Here is a tiny trained network, its code and every weight. The questions are about switching its units off for an input and a target symbol, where a switched-off unit gives its printed mean instead of its output.

import numpy as np


def w(rows, s, z=0):
    codes = np.array(rows[::2]) - 128.0
    scale = np.full(codes.shape[1], s)
    scale[-1] = z or s
    return codes * scale


def norm(h):
    return h / np.sqrt((h * h).mean(-1, keepdims=True) + 1e-5)


def f(y):
    return np.maximum(y, 0)


def softmax(a):
    e = np.exp(a - a.max(-1, keepdims=True))
    return e / e.sum(-1, keepdims=True)


def log_softmax(a):
    a = a - a.max(-1, keepdims=True)
    return a - np.log(np.exp(a).sum(-1, keepdims=True))


def net(x, mask):
    ids = ['βγδεζηθλξσφψω'.index(c) for c in x.split()]
    T = len(ids)
    res = E[ids] + P[:T]
    u = 0
    for l in range(2):
        q, k, v = (norm(res) @ M[l].T for M in (Q, K, V))
        z = softmax(np.where(np.tri(T) > 0, q @ k.T / 2**0.5, -1e9)) @ v
        res = res + np.where(mask[u], z, O[l][:, -1]) @ O[l][:, :-1]
        u += 1
        y = f(norm(res) @ A[l][:, :-1].T + A[l][:, -1])
        res = res + np.where(mask[u : u + 4], y, B[l][:, -1]) @ B[l][:, :-1]
        u += 4
    return log_softmax(norm(res)[-1] @ U[:, :-1].T + U[:, -1])


Q, K, V, O, A, B = {}, {}, {}, {}, {}, {}
E = w([
[179,126,202,139,177],'β',
[158,78,101,124,205],'γ',
[142,108,39,224,155],'δ',
[2,162,68,185,116],'ε',
[174,127,129,176,96],'ζ',
[57,81,179,118,132],'η',
[136,193,220,138,152],'θ',
[164,29,140,140,83],'λ',
[90,210,109,111,126],'ξ',
[87,184,99,168,190],'σ',
[78,62,4,122,137],'φ',
[145,106,124,154,127],'ψ',
[119,131,109,138,122],'ω',
],0.018)
P = w([
[161,117,44,1,137],'0',
[83,101,113,233,169],'1',
[98,91,141,223,147],'2',
[110,81,155,217,136],'3',
[136,98,124,206,166],'4',
[160,75,145,184,138],'5',
[146,98,119,220,175],'6',
[178,77,152,177,129],'7',
[154,74,142,197,159],'8',
[171,66,140,189,152],'9',
[202,50,148,154,122],'10',
[202,106,112,181,173],'11',
[224,114,120,123,150],'12',
[193,93,128,171,162],'13',
],0.0063)
Q[0] = w([
[114,165,89,14,111],'L0H0',
[176,9,137,146,254],'L0H0',
],0.0077)
K[0] = w([
[152,212,70,237,52],'L0H0',
[222,203,104,2,46],'L0H0',
],0.0053)
V[0] = w([
[1,33,202,80,107],'L0H0',
[163,165,172,50,184],'L0H0',
],0.0062)
O[0] = w([
[156,167,107,36,112,6],'L0H0',
[92,85,247,118,137,69],'L0H0',
],0.013,0.0024)
A[0] = w([
[98,150,126,127,70,253],'L0N0',
[35,36,43,89,157,141],'L0N1',
[158,189,201,238,130,54],'L0N2',
[227,254,169,177,182,162],'L0N3',
],0.006,0.0045)
B[0] = w([
[153,161,89,253,117,220],'L0N0',
[51,153,141,186,147,220],'L0N1',
[139,149,142,113,246,219],'L0N2',
[181,37,197,129,19,254],'L0N3',
],0.0074,0.004)
Q[1] = w([
[139,129,77,85,131],'L1H0',
[85,198,149,1,144],'L1H0',
],0.0094)
K[1] = w([
[113,182,50,152,120],'L1H0',
[110,254,220,231,63],'L1H0',
],0.0097)
V[1] = w([
[174,139,147,135,20],'L1H0',
[74,139,254,186,157],'L1H0',
],0.0065)
O[1] = w([
[56,135,246,250,144,3],'L1H0',
[159,208,138,137,210,175],'L1H0',
],0.011,0.0044)
A[1] = w([
[181,104,253,105,162,8],'L1N0',
[93,233,137,150,22,161],'L1N1',
[86,50,156,231,250,204],'L1N2',
[14,169,179,115,167,85],'L1N3',
],0.0063,0.0015)
B[1] = w([
[29,92,150,167,228,153],'L1N0',
[254,182,137,59,114,141],'L1N1',
[237,155,128,35,28,254],'L1N2',
[138,77,154,114,69,141],'L1N3',
],0.0095,0.0066)
U = w([
[135,85,197,128,192,71],'β',
[187,77,78,27,203,130],'γ',
[107,106,93,207,139,84],'δ',
[59,203,96,155,99,164],'ε',
[240,152,144,212,74,156],'ζ',
[86,158,173,2,29,213],'η',
[101,153,210,144,183,238],'θ',
[79,8,145,160,71,131],'λ',
[143,248,135,95,115,67],'ξ',
[140,185,124,113,127,33],'σ',
[40,73,50,146,128,116],'φ',
[149,138,138,108,118,1],'ψ',
[120,185,120,117,121,121],'ω',
],0.0076,0.0048)

Each question gives the input, a string of symbols that net reads in full, and the target symbol t.
The units are the heads (2 rows each of Q, K, V and O) and the neurons (one row each of A and B). Each row of codes is followed by its name. A weight is (code - 128) times the scale printed after its matrix; where a second scale follows, it is the last column's (O, A, B and U).
mask holds one flag per unit, layer by layer, with each layer's heads first. A switched-off unit (its flag False) gives its mean, the last column of its rows in O or B, instead of its output. The means were averaged over made-up inputs and are rounded, as every weight is.
A unit's drop is (log p(t) with every unit on - log p(t) with that unit switched off) / (log p(t) with every unit on - log p(t) with every unit switched off).
The circuit of an input: a set's keep is (log p(t) with only the set's units on - log p(t) with every unit switched off) / (log p(t) with every unit on - log p(t) with every unit switched off). Starting from all 10 units, units are removed one at a time, each time the one whose removal leaves the highest keep (on an exact tie, the one counted first), for as long as the keep stays at least 0.8.
circuit, biggest first: the units of the circuit, biggest drop first
k most important neurons: the k neurons with the biggest drops, biggest first
top k neurons in layer l: the k neurons of layer l with the biggest drops, biggest first
drop of u: that unit's drop, to one decimal
input η η λ, target η: circuit, biggest first -> (L0H0)
input γ ζ φ ζ ζ φ λ η, target γ: circuit, biggest first -> (L0H0 L0N3)
input γ β ζ δ θ ω, target γ: circuit, biggest first -> (L1H0 L0H0 L0N3 L1N2)
input θ ε ζ ζ ω η λ ζ β, target θ: circuit, biggest first -> (L1N0 L1H0)
input η ζ γ γ, target η: circuit, biggest first -> (L0H0 L1H0)
input ζ φ η ε ε γ ζ ζ γ ξ ζ θ, target θ: circuit, biggest first -> (L1N0 L1N2)
input γ β θ γ ζ ψ δ ζ σ, target γ: circuit, biggest first -> (L1H0 L0N3 L0H0)
input η λ γ ε ζ λ ξ ζ η, target η: 3 most important neurons -> (L1N2 L0N3 L1N1)
input λ ζ ζ ζ γ σ λ ζ ψ, target λ: 2 most important neurons -> (L1N2 L0N3)
input λ ζ ζ ζ ζ λ θ ψ, target λ: 2 most important neurons -> (L0N3 L1N2)
input γ ζ η, target η: top 2 neurons in layer 0 -> (L0N1 L0N2)
input ζ λ ζ η λ λ γ, target ζ: drop of L0N3 -> -0.1
input η σ θ γ γ ζ ζ θ, target θ: drop of L1N0 -> 0.6
input ζ ζ λ ζ ζ ξ, target ζ: drop of L0N3 -> 0.1
input ζ ζ ζ ξ, target ζ: top neuron in layer 1 -> (L1N1)
